Here is a tiny trained network, its code and every weight. The questions are about switching its units off for an input and a target symbol, where a switched-off unit gives its printed mean instead of its output.

import numpy as np


def w(rows, s, z=0):
    codes = np.array(rows[::2]) - 128.0
    scale = np.full(codes.shape[1], s)
    scale[-1] = z or s
    return codes * scale


def norm(h):
    return h / np.sqrt((h * h).mean(-1, keepdims=True) + 1e-5)


def f(y):
    return np.maximum(y, 0)


def softmax(a):
    e = np.exp(a - a.max(-1, keepdims=True))
    return e / e.sum(-1, keepdims=True)


def log_softmax(a):
    a = a - a.max(-1, keepdims=True)
    return a - np.log(np.exp(a).sum(-1, keepdims=True))


def net(x, mask):
    ids = ['βδεζλξπφψω'.index(c) for c in x.split()]
    T = len(ids)
    res = E[ids] + P[:T]
    u = 0
    for l in range(2):
        r = norm(res)
        for j in range(2):
            rows = slice(3 * j, 3 * j + 3)
            q, k, v = (r @ M[l][rows].T for M in (Q, K, V))
            z = softmax(np.where(np.tri(T) > 0, q @ k.T / 3**0.5, -1e9)) @ v
            o = O[l][rows]
            res = res + np.where(mask[u + j], z, o[:, -1]) @ o[:, :-1]
        u += 2
        y = f(norm(res) @ A[l][:, :-1].T + A[l][:, -1])
        res = res + np.where(mask[u : u + 8], y, B[l][:, -1]) @ B[l][:, :-1]
        u += 8
    return log_softmax(norm(res)[-1] @ U[:, :-1].T + U[:, -1])


Q, K, V, O, A, B = {}, {}, {}, {}, {}, {}
E = w([
[128,79,139,76,107,101,167],'β',
[166,207,112,73,225,123,71],'δ',
[23,155,122,119,170,203,158],'ε',
[129,116,55,174,89,185,136],'ζ',
[85,158,102,186,113,77,193],'λ',
[175,79,140,153,116,128,191],'ξ',
[110,115,52,6,100,171,118],'π',
[92,148,190,142,92,100,24],'φ',
[141,84,122,143,160,115,173],'ψ',
[166,180,52,154,129,98,111],'ω',
],0.02)
P = w([
[158,253,142,210,217,144,188],'0',
[172,94,120,211,221,142,218],'1',
[168,96,111,179,190,141,190],'2',
[161,92,101,157,158,123,168],'3',
[148,92,101,131,129,127,161],'4',
[142,77,95,123,113,114,146],'5',
[119,64,97,101,96,99,133],'6',
[101,53,90,86,74,98,123],'7',
[90,29,87,71,64,90,117],'8',
[85,17,81,61,41,84,112],'9',
[91,6,84,47,10,117,118],'10',
],0.0059)
Q[0] = w([
[129,104,7,132,102,122,97],'L0H1',
[187,165,107,135,87,118,109],'L0H1',
[170,123,135,61,150,107,194],'L0H1',
[59,115,37,123,93,183,176],'L0H2',
[66,156,165,182,129,85,164],'L0H2',
[137,105,195,97,165,177,88],'L0H2',
],0.012)
K[0] = w([
[56,79,113,73,30,53,94],'L0H1',
[181,82,139,64,93,99,83],'L0H1',
[114,191,28,195,102,76,219],'L0H1',
[30,72,85,65,63,95,144],'L0H2',
[133,121,61,255,68,56,149],'L0H2',
[33,152,126,131,217,202,195],'L0H2',
],0.0097)
V[0] = w([
[14,100,154,174,118,82,120],'L0H1',
[117,127,169,114,182,214,117],'L0H1',
[102,66,199,181,104,56,66],'L0H1',
[60,97,81,187,92,25,143],'L0H2',
[167,182,56,146,121,146,88],'L0H2',
[156,116,174,219,100,253,109],'L0H2',
],0.0079)
O[0] = w([
[153,135,181,152,2,182,94,203],'L0H1',
[102,181,61,146,131,134,47,81],'L0H1',
[125,219,188,121,164,168,61,55],'L0H1',
[165,111,180,150,56,244,151,254],'L0H2',
[108,145,95,64,92,201,87,141],'L0H2',
[2,121,154,99,99,90,106,43],'L0H2',
],0.008,0.0065)
A[0] = w([
[144,191,134,200,85,97,100,120],'L0N1',
[40,113,158,80,208,213,146,102],'L0N2',
[117,181,188,76,234,193,167,84],'L0N3',
[214,185,172,62,254,102,105,2],'L0N4',
[66,183,102,87,242,102,71,47],'L0N5',
[100,130,165,145,148,197,155,83],'L0N6',
[141,180,208,139,81,121,19,139],'L0N7',
[187,122,183,114,89,110,155,108],'L0N8',
],0.0097,0.008)
B[0] = w([
[103,122,87,175,162,158,144,190],'L0N1',
[169,92,190,85,112,69,175,205],'L0N2',
[84,47,254,154,146,153,102,150],'L0N3',
[197,40,129,149,73,94,97,160],'L0N4',
[101,121,125,208,71,83,191,166],'L0N5',
[128,96,126,95,117,73,139,210],'L0N6',
[103,163,122,155,171,228,137,171],'L0N7',
[131,118,105,154,168,107,148,252],'L0N8',
],0.014,0.0045)
Q[1] = w([
[110,122,64,89,59,115,95],'L1H1',
[101,106,106,211,16,121,211],'L1H1',
[172,58,193,124,161,147,114],'L1H1',
[179,105,125,188,67,124,193],'L1H2',
[6,138,184,130,49,138,135],'L1H2',
[207,56,171,151,118,98,160],'L1H2',
],0.014)
K[1] = w([
[64,54,55,82,103,132,165],'L1H1',
[198,88,148,93,46,193,142],'L1H1',
[140,183,92,251,124,72,229],'L1H1',
[192,95,143,112,42,169,115],'L1H2',
[76,128,150,206,48,170,64],'L1H2',
[209,74,157,125,99,164,152],'L1H2',
],0.013)
V[1] = w([
[53,233,132,118,139,58,149],'L1H1',
[82,117,108,234,61,138,211],'L1H1',
[91,69,221,114,170,107,147],'L1H1',
[53,170,48,248,179,126,86],'L1H2',
[216,241,104,137,128,65,178],'L1H2',
[69,206,153,98,142,255,181],'L1H2',
],0.0082)
O[1] = w([
[129,30,210,136,39,131,230,72],'L1H1',
[100,220,175,200,82,72,108,249],'L1H1',
[2,166,174,82,192,161,96,119],'L1H1',
[141,129,170,138,20,230,36,88],'L1H2',
[240,225,228,91,145,136,161,129],'L1H2',
[75,178,140,68,94,220,209,115],'L1H2',
],0.0091,0.014)
A[1] = w([
[87,22,221,67,178,111,165,44],'L1N1',
[125,187,51,175,145,142,131,112],'L1N2',
[156,76,8,34,135,158,92,2],'L1N3',
[88,186,90,111,94,79,126,137],'L1N4',
[189,116,182,168,192,169,156,83],'L1N5',
[240,147,218,100,162,148,149,107],'L1N6',
[117,77,62,10,168,119,122,129],'L1N7',
[163,133,139,114,195,129,152,122],'L1N8',
],0.014,0.0056)
B[1] = w([
[39,140,114,67,140,6,195,157],'L1N1',
[93,91,175,25,130,112,81,255],'L1N2',
[130,70,25,132,131,198,250,193],'L1N3',
[204,149,110,172,91,92,150,216],'L1N4',
[111,152,73,142,145,223,108,168],'L1N5',
[96,103,194,43,55,101,103,157],'L1N6',
[150,71,14,152,105,98,210,191],'L1N7',
[131,156,92,123,34,132,122,167],'L1N8',
],0.014,0.0086)
U = w([
[157,214,58,114,204,97,72,97],'β',
[167,2,192,203,194,114,67,185],'δ',
[23,57,217,92,199,81,175,175],'ε',
[60,100,49,163,34,94,56,2],'ζ',
[220,153,199,246,127,168,213,100],'λ',
[96,187,95,140,193,100,121,80],'ξ',
[179,78,72,131,197,176,203,175],'π',
[98,133,150,135,221,189,80,231],'φ',
[113,142,117,146,174,114,115,87],'ψ',
[202,134,162,28,120,124,114,116],'ω',
],0.0079,0.0074)

Each question gives the input, a string of symbols that net reads in full, and the target symbol t.
The units are the heads (3 rows each of Q, K, V and O) and the neurons (one row each of A and B). Each row of codes is followed by its name. A weight is (code - 128) times the scale printed after its matrix; where a second scale follows, it is the last column's (O, A, B and U).
mask holds one flag per unit, layer by layer, with each layer's heads first. A switched-off unit (its flag False) gives its mean, the last column of its rows in O or B, instead of its output. The means were averaged over made-up inputs and are rounded, as every weight is.
A unit's drop is (log p(t) with every unit on - log p(t) with that unit switched off) / (log p(t) with every unit on - log p(t) with every unit switched off).
The circuit of an input: a set's keep is (log p(t) with only the set's units on - log p(t) with every unit switched off) / (log p(t) with every unit on - log p(t) with every unit switched off). Starting from the 12 units with the biggest drops (on a tie, the unit counted first), units are removed one at a time, each time the one whose removal leaves the highest keep (on an exact tie, the one counted first), for as long as the keep stays at least 0.8.
units of the circuit, in order: the units of the circuit, biggest drop first
most important unit: the unit with the biggest drop
top k neurons: the k neurons with the biggest drops, biggest first
k most important neurons of layer l: the k neurons of layer l with the biggest drops, biggest first
which heads matter: for each layer, one digit per head in row order, 1 if its drop is at least 0.15 and else 0, layers parted by /
input λ φ λ ω π δ λ ε β ε ω, target β: which heads matter : 11 / 01
input φ ε λ β π λ, target β: which heads matter : 11 / 11
input λ β λ β, target λ: 3 most important neurons of layer 1 : L1N2, L1N5, L1N1
input ε ξ δ β ψ π φ π ξ, target β: most important unit : L1H1
input ψ ψ ε ε ε ε, target ε: which heads matter : 01 / 10
input ε λ ε ω ε ω λ λ, target λ: which heads matter : 11 / 01
input λ ε ε, target ε: which heads matter : 00 / 00
input π δ ε ξ ε β λ ε λ λ ω, target β: which heads matter : 01 / 00
input λ ω δ λ, target ω: top 2 neurons : L1N6, L0N8
input λ λ λ δ φ λ φ λ, target φ: which heads matter : 10 / 00
input ξ λ π λ δ λ, target δ: which heads matter : 01 / 01
input λ ζ λ, target ζ: units of the circuit, in order : L1H2, L1N2, L0N2
input λ ε β λ π λ λ π ε λ ω, target π: units of the circuit, in order : L1H1, L1N3
input λ ε π ω ξ β ε φ λ ζ δ, target δ: units of the circuit, in order : L0N4, L0N3
input ω ω φ λ β ε ε λ ε λ ψ, target λ: most important unit : L0H1
input ε λ φ ε, target λ: which heads matter : 11 / 11
input λ ε ξ λ λ ω λ, target ω: which heads matter : 01 / 11
input ε ω λ π ε λ, target π: 2 most important neurons of layer 0 : L0N8, L0N6
input π λ ε λ, target ε: top 2 neurons : L0N2, L1N2
input β δ λ ε λ π ε λ δ ζ λ, target δ: which heads matter : 11 / 11
input ε ε ξ, target δ: most important unit : L0H2
